Below is a small trained network, with its code and all its weights. Each question gives an input and a target symbol and asks what happens when units are switched off, that is, made to give their printed mean instead of their output.

import numpy as np


def w(rows, s, z=0):
    codes = np.array(rows[::2]) - 128.0
    scale = np.full(codes.shape[1], s)
    scale[-1] = z or s
    return codes * scale


def f(y):
    return y / 2 * (1 + np.tanh(0.7978845608 * (y + 0.044715 * y**3)))


def softmax(a):
    e = np.exp(a - a.max(-1, keepdims=True))
    return e / e.sum(-1, keepdims=True)


def log_softmax(a):
    a = a - a.max(-1, keepdims=True)
    return a - np.log(np.exp(a).sum(-1, keepdims=True))


def net(x, mask):
    ids = ['αβγδεζηθμξπτφψω'.index(c) for c in x.split()]
    T = len(ids)
    res = E[ids] + P[:T]
    q, k, v = (res @ M[0].T for M in (Q, K, V))
    z = softmax(np.where(np.tri(T) > 0, q @ k.T / 3**0.5, -1e9)) @ v
    res = res + np.where(mask[0], z, O[0][:, -1]) @ O[0][:, :-1]
    y = f(res @ A[0][:, :-1].T + A[0][:, -1])
    res = res + np.where(mask[1:13], y, B[0][:, -1]) @ B[0][:, :-1]
    return log_softmax(res[-1] @ U[:, :-1].T + U[:, -1])


Q, K, V, O, A, B = {}, {}, {}, {}, {}, {}
E = w([
[87,147,129,115],'α',
[133,254,72,63],'β',
[170,94,104,159],'γ',
[169,114,33,159],'δ',
[229,154,152,236],'ε',
[189,108,51,198],'ζ',
[104,149,163,65],'η',
[225,240,168,37],'θ',
[91,65,215,112],'μ',
[102,110,93,72],'ξ',
[133,74,211,177],'π',
[166,77,152,157],'τ',
[153,52,76,148],'φ',
[186,44,151,198],'ψ',
[97,146,213,46],'ω',
],0.0079)
P = w([
[27,147,145,181],'0',
[227,37,160,52],'1',
[137,180,151,160],'2',
[99,134,138,127],'3',
[242,36,157,58],'4',
[151,200,151,166],'5',
[89,127,138,130],'6',
[247,31,161,60],'7',
[158,215,155,165],'8',
],0.011)
Q[0] = w([
[43,124,90,135],'H0',
[214,2,152,47],'H0',
[231,158,158,106],'H0',
],0.0074)
K[0] = w([
[148,92,120,94],'H0',
[6,107,133,180],'H0',
[101,173,122,153],'H0',
],0.014)
V[0] = w([
[54,63,118,57],'H0',
[162,254,119,83],'H0',
[175,182,133,244],'H0',
],0.0093)
O[0] = w([
[41,35,88,49,55],'H0',
[236,213,103,2,87],'H0',
[209,168,165,221,254],'H0',
],0.0091,0.0025)
A[0] = w([
[186,91,134,146,69],'N0',
[171,126,128,149,225],'N1',
[68,132,5,169,211],'N2',
[186,50,92,29,90],'N3',
[77,189,57,158,253],'N4',
[105,89,123,108,131],'N5',
[25,168,169,123,140],'N6',
[64,72,139,184,150],'N7',
[169,85,141,126,91],'N8',
[100,169,136,89,157],'N9',
[104,77,146,99,144],'N10',
[117,165,131,158,214],'N11',
],0.013,0.0036)
B[0] = w([
[104,137,144,82,216],'N0',
[129,145,147,97,254],'N1',
[118,135,32,125,162],'N2',
[77,168,115,194,219],'N3',
[84,178,88,108,179],'N4',
[94,86,103,131,150],'N5',
[67,122,246,108,167],'N6',
[184,82,128,164,207],'N7',
[104,138,125,100,185],'N8',
[147,108,137,72,139],'N9',
[124,112,94,123,171],'N10',
[116,157,116,133,204],'N11',
],0.013,0.0071)
U = w([
[27,150,122,149,1],'α',
[92,199,92,60,176],'β',
[175,83,79,166,203],'γ',
[89,155,7,154,56],'δ',
[114,223,164,200,146],'ε',
[137,145,31,179,146],'ζ',
[101,100,150,70,117],'η',
[226,131,130,19,192],'θ',
[122,69,189,140,56],'μ',
[74,101,60,102,126],'ξ',
[148,95,168,162,103],'π',
[212,59,127,146,190],'τ',
[163,53,25,156,167],'φ',
[254,67,110,199,89],'ψ',
[129,87,190,35,95],'ω',
],0.0078,0.0038)

Each question gives the input, a string of symbols that net reads in full, and the target symbol t.
The units are the heads (3 rows each of Q, K, V and O) and the neurons (one row each of A and B). Each row of codes is followed by its name. A weight is (code - 128) times the scale printed after its matrix; where a second scale follows, it is the last column's (O, A, B and U).
mask holds one flag per unit, heads first, then neurons. A switched-off unit (its flag False) gives its mean, the last column of its rows in O or B, instead of its output. The means were averaged over made-up inputs and are rounded, as every weight is.
A unit's drop is (log p(t) with every unit on - log p(t) with that unit switched off) / (log p(t) with every unit on - log p(t) with every unit switched off).
The circuit of an input: a set's keep is (log p(t) with only the set's units on - log p(t) with every unit switched off) / (log p(t) with every unit on - log p(t) with every unit switched off). Starting from the 12 units with the biggest drops (on a tie, the unit counted first), units are removed one at a time, each time the one whose removal leaves the highest keep (on an exact tie, the one counted first), for as long as the keep stays at least 0.8.
units of the circuit, in order: the units of the circuit, biggest drop first
unit that matters most: the unit with the biggest drop
top k neurons: the k neurons with the biggest drops, biggest first
drop of u: that unit's drop, to one decimal
input ε δ ψ η ε, target θ: units of the circuit, in order : (H0; N3; N0; N1)
input ε τ ζ ε η ξ ω δ, target θ: units of the circuit, in order : (H0; N0; N1; N3)
input β ε ζ ξ ψ, target ε: units of the circuit, in order : (N3; H0)
input φ ψ ζ ζ γ θ, target θ: units of the circuit, in order : (H0; N3)
input β ψ δ π δ, target ε: units of the circuit, in order : (N3; H0)
input β α γ θ α, target ε: unit that matters most : N3
input ζ β τ φ φ ψ δ, target δ: units of the circuit, in order : (N2; H0)
input ξ ω ω, target ω: top 2 neurons : (N6; N9)
input μ ζ ε π ψ, target φ: top 2 neurons : (N7; N10)
input ζ θ η, target θ: top 2 neurons : (N9; N3)
input α η ω ξ θ ω, target θ: units of the circuit, in order : (H0; N9)
input ε γ ζ β μ η φ τ, target θ: units of the circuit, in order : (H0; N3; N0; N1)
input ε ε θ μ φ θ ω, target ω: units of the circuit, in order : (N3; N6)
input φ π ε μ, target μ: units of the circuit, in order : (N6; H0; N7)
input φ ψ ε φ, target φ: top 2 neurons : (N2; N7)
input ζ ε ψ θ θ η, target θ: units of the circuit, in order : (H0; N3)
input μ φ ω ψ μ, target φ: top 3 neurons : (N7; N10; N5)
input ε ψ γ π γ, target θ: top 3 neurons : (N3; N0; N1)
input ε θ φ γ β ω, target θ: units of the circuit, in order : (H0; N3)
input ε ε γ η τ ξ α ψ, target θ: top 2 neurons : (N0; N1)
input μ φ μ ξ, target ξ: top 2 neurons : (N6; N2)
input ε ω ζ ε τ, target θ: top 2 neurons : (N3; N0)
input μ μ ξ γ ξ, target φ: drop of N5 : 0.1
input α φ μ, target μ: drop of H0 : 0.6
